Below are the code and all the weights of a small trained network. Each question names an input and a target symbol and asks about switching units off, where a switched-off unit gives its printed mean instead of its output.

import numpy as np


def w(rows, s, z=0):
    codes = np.array(rows[::2]) - 128.0
    scale = np.full(codes.shape[1], s)
    scale[-1] = z or s
    return codes * scale


def f(y):
    return np.maximum(y, 0)


def softmax(a):
    e = np.exp(a - a.max(-1, keepdims=True))
    return e / e.sum(-1, keepdims=True)


def log_softmax(a):
    a = a - a.max(-1, keepdims=True)
    return a - np.log(np.exp(a).sum(-1, keepdims=True))


def net(x, mask):
    ids = ['ΓΛαβδεζηθμπστφψ'.index(c) for c in x.split()]
    T = len(ids)
    res = E[ids] + P[:T]
    r = res
    for j in range(2):
        rows = slice(2 * j, 2 * j + 2)
        q, k, v = (r @ M[0][rows].T for M in (Q, K, V))
        z = softmax(np.where(np.tri(T) > 0, q @ k.T / 2**0.5, -1e9)) @ v
        o = O[0][rows]
        res = res + np.where(mask[j], z, o[:, -1]) @ o[:, :-1]
    y = f(res @ A[0][:, :-1].T + A[0][:, -1])
    res = res + np.where(mask[2:10], y, B[0][:, -1]) @ B[0][:, :-1]
    return log_softmax(res[-1] @ U[:, :-1].T + U[:, -1])


Q, K, V, O, A, B = {}, {}, {}, {}, {}, {}
E = w([
[245,115,65,188],'Γ',
[197,174,146,118],'Λ',
[60,143,108,155],'α',
[154,162,163,58],'β',
[52,161,115,120],'δ',
[33,180,154,124],'ε',
[6,121,140,144],'ζ',
[141,87,106,157],'η',
[12,169,89,76],'θ',
[106,161,158,130],'μ',
[254,209,124,123],'π',
[134,169,119,191],'σ',
[167,168,149,131],'τ',
[145,154,144,114],'φ',
[90,209,179,91],'ψ',
],0.0071)
P = w([
[88,64,2,91],'0',
[84,162,127,204],'1',
[135,83,177,122],'2',
[141,170,128,23],'3',
[49,208,112,226],'4',
[148,65,187,123],'5',
[160,220,99,22],'6',
[49,194,100,240],'7',
[158,61,207,121],'8',
],0.0096)
Q[0] = w([
[160,152,137,147],'h0',
[122,150,78,179],'h0',
[73,202,7,100],'h1',
[123,122,99,244],'h1',
],0.022)
K[0] = w([
[108,95,103,169],'h0',
[117,117,34,103],'h0',
[91,207,4,120],'h1',
[132,18,48,52],'h1',
],0.019)
V[0] = w([
[120,178,113,205],'h0',
[122,190,111,99],'h0',
[16,74,146,129],'h1',
[163,97,90,250],'h1',
],0.02)
O[0] = w([
[161,74,144,213,164],'h0',
[133,184,78,182,145],'h0',
[2,126,214,99,139],'h1',
[59,41,39,191,255],'h1',
],0.011,0.0054)
A[0] = w([
[76,118,175,218,97],'n0',
[157,6,139,42,109],'n1',
[70,183,157,154,229],'n2',
[162,133,196,250,224],'n3',
[96,206,87,169,202],'n4',
[92,37,160,187,139],'n5',
[110,159,188,108,9],'n6',
[168,183,46,119,207],'n7',
],0.011,0.0012)
B[0] = w([
[126,75,158,28,228],'n0',
[219,161,198,238,159],'n1',
[142,40,197,156,196],'n2',
[29,39,161,172,208],'n3',
[189,179,100,184,203],'n4',
[113,250,71,99,254],'n5',
[178,200,94,103,166],'n6',
[189,80,130,59,187],'n7',
],0.015,0.011)
U = w([
[206,115,45,253,118],'Γ',
[183,89,134,93,100],'Λ',
[5,48,95,158,197],'α',
[199,153,138,41,124],'β',
[142,101,135,108,58],'δ',
[172,13,142,132,81],'ε',
[134,125,142,71,11],'ζ',
[223,234,176,177,91],'η',
[161,160,182,96,155],'θ',
[152,124,157,204,193],'μ',
[202,62,118,59,40],'π',
[111,211,24,105,125],'σ',
[182,90,122,165,249],'τ',
[154,154,127,135,136],'φ',
[169,158,164,184,62],'ψ',
],0.0058,0.0017)

Each question gives the input, a string of symbols that net reads in full, and the target symbol t.
The units are the heads (2 rows each of Q, K, V and O) and the neurons (one row each of A and B). Each row of codes is followed by its name. A weight is (code - 128) times the scale printed after its matrix; where a second scale follows, it is the last column's (O, A, B and U).
mask holds one flag per unit, heads first, then neurons. A switched-off unit (its flag False) gives its mean, the last column of its rows in O or B, instead of its output. The means were averaged over made-up inputs and are rounded, as every weight is.
A unit's drop is (log p(t) with every unit on - log p(t) with that unit switched off) / (log p(t) with every unit on - log p(t) with every unit switched off).
The circuit of an input: a set's keep is (log p(t) with only the set's units on - log p(t) with every unit switched off) / (log p(t) with every unit on - log p(t) with every unit switched off). Starting from all 10 units, units are removed one at a time, each time the one whose removal leaves the highest keep (on an exact tie, the one counted first), for as long as the keep stays at least 0.8.
units of the circuit, in order: the units of the circuit, biggest drop first
top k neurons: the k neurons with the biggest drops, biggest first
heads that matter: for each layer, one digit per head in row order, 1 if its drop is at least 0.15 and else 0, layers parted by /
input π β σ β τ, target Γ: heads that matter => 01
input τ Γ θ, target σ: units of the circuit, in order => n5, h1
input σ Γ σ α ε, target α: units of the circuit, in order => h1, n6
input π σ π Γ η, target Γ: heads that matter => 11
input π θ σ σ Γ τ σ, target Γ: units of the circuit, in order => n0, h1
input σ σ θ Γ π Γ π, target π: heads that matter => 01
input Γ π σ φ, target π: top neuron => n7
input π π φ τ τ τ τ σ, target Γ: heads that matter => 11
input π τ σ α θ, target Γ: top 3 neurons => n4, n0, n5
input α Λ β, target η: top 3 neurons => n0, n3, n1
input β α σ σ Γ, target η: units of the circuit, in order => h1, n4
input θ σ ζ μ β, target θ: top 2 neurons => n2, n6
input σ μ σ ε σ σ β, target σ: units of the circuit, in order => h1, n5, n2, h0
input σ σ σ δ φ β, target η: top 2 neurons => n1, n0
input Γ π β Γ β, target σ: units of the circuit, in order => h1, n2, n5
input β σ δ η Γ σ σ Γ π, target ε: units of the circuit, in order => h1, n3, n5, h0
input σ θ σ σ ψ, target α: top neuron => n3
input Γ Γ Γ σ Γ π Λ π, target σ: top 2 neurons => n2, n5
input β σ σ π, target σ: units of the circuit, in order => h1, n5, n2, h0
input σ θ Γ ε Λ, target α: units of the circuit, in order => n3, h1, n1
input θ π σ σ σ ζ Γ δ θ, target σ: top 4 neurons => n5, n2, n3, n7
input θ σ σ θ σ τ τ, target σ: top 3 neurons => n5, n2, n3
input β σ σ α π, target η: units of the circuit, in order => h1, n0
input π β τ τ π σ Γ, target π: units of the circuit, in order => n7, h1
input σ ψ σ σ σ Γ ε φ, target α: units of the circuit, in order => n3, h1, h0
input β σ Γ φ, target σ: units of the circuit, in order => h1, n5, n2
input τ σ τ σ σ θ φ, target σ: units of the circuit, in order => h1, n5, n2, h0
